Below are the code and all the weights of a small trained network. Each question names an input and a class and asks about switching units off, where a switched-off unit gives its printed mean instead of its output.

import numpy as np


def w(rows, s, z=0):
    codes = np.array(rows[::2]) - 128.0
    scale = np.full(codes.shape[1], s)
    scale[-1] = z or s
    return codes * scale


def norm(h):
    return h / np.sqrt((h * h).mean(-1, keepdims=True) + 1e-5)


def f(y):
    return y / 2 * (1 + np.tanh(0.7978845608 * (y + 0.044715 * y**3)))


def log_softmax(a):
    a = a - a.max(-1, keepdims=True)
    return a - np.log(np.exp(a).sum(-1, keepdims=True))


def net(x, mask):
    res = np.array(x, float).reshape(1, 2) / 4 @ E
    u = 0
    for l in range(2):
        y = f(norm(res) @ A[l][:, :-1].T + A[l][:, -1])
        res = res + np.where(mask[u : u + 14], y, B[l][:, -1]) @ B[l][:, :-1]
        u += 14
    return log_softmax(norm(res)[-1] @ U[:, :-1].T + U[:, -1])


A, B = {}, {}
E = w([
[119,226,80,185,28],'x0',
[50,146,2,99,90],'x1',
],0.0091)
A[0] = w([
[126,95,94,109,153,46],'L0N1',
[156,157,142,183,125,159],'L0N2',
[74,110,10,76,94,122],'L0N3',
[55,156,55,78,83,201],'L0N4',
[123,184,150,135,94,28],'L0N5',
[94,143,39,126,153,133],'L0N6',
[164,194,124,122,104,63],'L0N7',
[101,108,149,95,143,103],'L0N8',
[133,151,91,90,95,23],'L0N9',
[93,51,152,102,160,130],'L0N10',
[90,117,28,91,119,111],'L0N11',
[47,102,70,122,97,7],'L0N12',
[24,182,82,136,74,59],'L0N13',
[140,209,133,172,2,49],'L0N14',
],0.019,0.011)
B[0] = w([
[111,125,153,153,83,137],'L0N1',
[80,151,83,157,97,162],'L0N2',
[57,212,55,193,229,238],'L0N3',
[85,204,15,153,216,250],'L0N4',
[113,121,181,139,66,138],'L0N5',
[49,186,93,191,190,197],'L0N6',
[120,132,207,118,115,146],'L0N7',
[173,115,103,133,162,146],'L0N8',
[86,119,181,46,147,135],'L0N9',
[170,111,190,78,199,194],'L0N10',
[34,215,70,190,109,209],'L0N11',
[41,95,175,190,114,166],'L0N12',
[247,163,138,144,200,207],'L0N13',
[95,11,191,71,34,213],'L0N14',
],0.015,0.019)
A[1] = w([
[81,186,101,178,156,150],'L1N1',
[125,179,157,87,159,193],'L1N2',
[113,71,154,75,60,67],'L1N3',
[127,89,120,69,53,105],'L1N4',
[136,77,89,31,112,177],'L1N5',
[84,113,24,77,206,142],'L1N6',
[184,215,88,109,90,43],'L1N7',
[167,228,129,217,117,97],'L1N8',
[191,254,159,202,114,96],'L1N9',
[102,231,77,192,198,158],'L1N10',
[187,102,108,163,74,4],'L1N11',
[190,139,146,203,94,114],'L1N12',
[235,66,125,72,181,98],'L1N13',
[128,125,57,128,40,89],'L1N14',
],0.016,0.011)
B[1] = w([
[141,117,58,83,120,211],'L1N1',
[134,138,184,184,162,176],'L1N2',
[91,164,172,223,70,145],'L1N3',
[121,93,178,237,57,143],'L1N4',
[127,216,84,214,155,150],'L1N5',
[19,246,46,203,197,198],'L1N6',
[197,65,52,46,166,124],'L1N7',
[4,176,61,142,179,168],'L1N8',
[29,215,56,152,87,151],'L1N9',
[31,235,65,213,218,253],'L1N10',
[57,134,206,111,160,126],'L1N11',
[61,158,55,125,190,126],'L1N12',
[187,52,202,62,229,174],'L1N13',
[134,56,218,127,86,132],'L1N14',
],0.014,0.022)
U = w([
[31,203,36,206,195,243],'0',
[210,38,198,89,224,241],'1',
[54,39,207,221,19,171],'2',
[243,176,42,48,59,7],'3',
[230,139,55,52,47,7],'4',
[179,44,31,85,85,7],'5',
[243,123,2,32,65,7],'6',
],0.019,0.012)

Each question gives the input, the list of numbers given to net, and the class t.
The units are the neurons (one row each of A and B). Each row of codes is followed by its name. A weight is (code - 128) times the scale printed after its matrix; where a second scale follows, it is the last column's (A, B and U).
mask holds one flag per neuron, layer by layer. A switched-off neuron (its flag False) gives its mean, the last column of its row in B, instead of its output. The means were averaged over made-up inputs and are rounded, as every weight is.
A unit's drop is (log p(t) with every unit on - log p(t) with that unit switched off) / (log p(t) with every unit on - log p(t) with every unit switched off).
k most important neurons: the k neurons with the biggest drops, biggest first
k most important neurons of layer l: the k neurons of layer l with the biggest drops, biggest first
drop when u is switched off: that unit's drop, to one decimal
input [-4,-1], class 1: most important neuron : [L0N4]
input [-2,-5], class 1: 4 most important neurons : [L0N11; L0N3; L0N4; L0N6]
input [8,-1], class 2: 2 most important neurons of layer 0 : [L0N14; L0N3]
input [3,-7], class 2: 3 most important neurons : [L0N4; L0N3; L0N13]
input [2,-4], class 2: 2 most important neurons : [L0N4; L0N3]
input [-2,-7], class 1: 3 most important neurons : [L0N11; L0N3; L0N4]
input [-5,-3], class 1: 2 most important neurons : [L0N4; L0N3]
input [-2,-3], class 1: 4 most important neurons : [L0N11; L0N3; L0N4; L0N6]
input [-3,-5], class 1: 3 most important neurons : [L0N3; L0N4; L0N11]
input [-8,-7], class 1: 2 most important neurons : [L0N4; L0N3]
input [-4,-5], class 1: drop when L0N3 is switched off : 0.6
input [8,-7], class 2: drop when L0N12 is switched off : 0.0
input [3,-1], class 2: drop when L0N14 is switched off : 0.4
input [7,-2], class 2: most important neuron of layer 0 : [L0N14]
